Here is a tiny trained network, its code and every weight. The questions are about switching its units off for an input and a target symbol, where a switched-off unit gives its printed mean instead of its output.

import numpy as np


def w(rows, s, z=0):
    codes = np.array(rows[::2]) - 128.0
    scale = np.full(codes.shape[1], s)
    scale[-1] = z or s
    return codes * scale


def f(y):
    return np.maximum(y, 0)


def softmax(a):
    e = np.exp(a - a.max(-1, keepdims=True))
    return e / e.sum(-1, keepdims=True)


def log_softmax(a):
    a = a - a.max(-1, keepdims=True)
    return a - np.log(np.exp(a).sum(-1, keepdims=True))


def net(x, mask):
    ids = ['βγδηλμπστφψ'.index(c) for c in x.split()]
    T = len(ids)
    res = E[ids] + P[:T]
    q, k, v = (res @ M[0].T for M in (Q, K, V))
    z = softmax(np.where(np.tri(T) > 0, q @ k.T / 2**0.5, -1e9)) @ v
    res = res + np.where(mask[0], z, O[0][:, -1]) @ O[0][:, :-1]
    y = f(res @ A[0][:, :-1].T + A[0][:, -1])
    res = res + np.where(mask[1:17], y, B[0][:, -1]) @ B[0][:, :-1]
    return log_softmax(res[-1] @ U[:, :-1].T + U[:, -1])


Q, K, V, O, A, B = {}, {}, {}, {}, {}, {}
E = w([
[115,70,132],'β',
[170,250,147],'γ',
[175,150,209],'δ',
[138,210,109],'η',
[12,123,68],'λ',
[152,106,187],'μ',
[153,12,212],'π',
[130,203,89],'σ',
[147,109,171],'τ',
[149,106,174],'φ',
[128,222,85],'ψ',
],0.014)
P = w([
[155,82,148],'0',
[69,191,253],'1',
[72,184,235],'2',
[104,138,222],'3',
[146,56,41],'4',
[151,81,39],'5',
],0.007)
Q[0] = w([
[134,88,2],'head 1',
[26,126,88],'head 1',
],0.019)
K[0] = w([
[3,170,190],'head 1',
[77,114,113],'head 1',
],0.02)
V[0] = w([
[197,224,169],'head 1',
[155,41,249],'head 1',
],0.011)
O[0] = w([
[171,216,251,131],'head 1',
[229,111,93,254],'head 1',
],0.014,0.0056)
A[0] = w([
[150,93,132,143],'neuron 1',
[147,152,195,68],'neuron 2',
[161,125,46,22],'neuron 3',
[184,65,111,2],'neuron 4',
[167,196,111,119],'neuron 5',
[155,221,58,211],'neuron 6',
[177,146,2,112],'neuron 7',
[131,204,111,200],'neuron 8',
[153,110,8,54],'neuron 9',
[159,142,237,95],'neuron 10',
[22,156,56,66],'neuron 11',
[8,164,153,41],'neuron 12',
[55,40,88,147],'neuron 13',
[188,133,157,102],'neuron 14',
[129,106,187,28],'neuron 15',
[128,47,171,73],'neuron 16',
],0.0079,0.0086)
B[0] = w([
[84,113,140,188],'neuron 1',
[143,137,42,192],'neuron 2',
[95,163,204,159],'neuron 3',
[95,210,183,172],'neuron 4',
[169,107,118,192],'neuron 5',
[83,81,164,230],'neuron 6',
[116,97,187,232],'neuron 7',
[80,73,140,214],'neuron 8',
[94,136,210,213],'neuron 9',
[105,131,50,254],'neuron 10',
[198,254,167,205],'neuron 11',
[148,70,84,182],'neuron 12',
[178,124,94,247],'neuron 13',
[162,176,152,219],'neuron 14',
[182,135,119,138],'neuron 15',
[48,174,196,150],'neuron 16',
],0.0075,0.0077)
U = w([
[121,37,124,254],'β',
[151,254,185,66],'γ',
[228,201,125,6],'δ',
[105,178,188,156],'η',
[150,170,57,203],'λ',
[194,145,152,86],'μ',
[148,142,240,42],'π',
[89,154,185,177],'σ',
[172,130,146,147],'τ',
[180,133,151,140],'φ',
[77,164,188,166],'ψ',
],0.0098,0.0053)

Each question gives the input, a string of symbols that net reads in full, and the target symbol t.
The units are the heads (2 rows each of Q, K, V and O) and the neurons (one row each of A and B). Each row of codes is followed by its name. A weight is (code - 128) times the scale printed after its matrix; where a second scale follows, it is the last column's (O, A, B and U).
mask holds one flag per unit, heads first, then neurons. A switched-off unit (its flag False) gives its mean, the last column of its rows in O or B, instead of its output. The means were averaged over made-up inputs and are rounded, as every weight is.
A unit's drop is (log p(t) with every unit on - log p(t) with that unit switched off) / (log p(t) with every unit on - log p(t) with every unit switched off).
The circuit of an input: a set's keep is (log p(t) with only the set's units on - log p(t) with every unit switched off) / (log p(t) with every unit on - log p(t) with every unit switched off). Starting from the 12 units with the biggest drops (on a tie, the unit counted first), units are removed one at a time, each time the one whose removal leaves the highest keep (on an exact tie, the one counted first), for as long as the keep stays at least 0.8.
units of the circuit, in order: the units of the circuit, biggest drop first
unit that matters most: the unit with the biggest drop
k most important neurons: the k neurons with the biggest drops, biggest first
drop when u is switched off: that unit's drop, to one decimal
input β λ β β, target β: unit that matters most	head 1
input γ σ π λ, target λ: 2 most important neurons	(neuron 11; neuron 13)
input β τ β μ, target β: 2 most important neurons	(neuron 11; neuron 14)
input π η φ β, target π: 4 most important neurons	(neuron 9; neuron 4; neuron 7; neuron 3)
input β δ λ, target λ: 3 most important neurons	(neuron 11; neuron 13; neuron 12)
input π π φ, target π: 2 most important neurons	(neuron 9; neuron 7)
input ψ η ψ, target ψ: units of the circuit, in order	(head 1; neuron 8)
input ψ σ η, target ψ: units of the circuit, in order	(head 1; neuron 8)
input λ ψ δ, target δ: 2 most important neurons	(neuron 2; neuron 10)
input π σ γ, target π: 4 most important neurons	(neuron 7; neuron 9; neuron 3; neuron 6)
input π σ ψ γ, target π: 3 most important neurons	(neuron 7; neuron 9; neuron 3)
input β τ π, target β: 2 most important neurons	(neuron 11; neuron 14)
input π τ π β τ, target π: drop when neuron 9 is switched off	0.2
input β γ φ, target β: drop when neuron 11 is switched off	0.2
input β β π η, target β: drop when neuron 13 is switched off	0.0
input γ π μ β β, target π: drop when neuron 3 is switched off	0.1
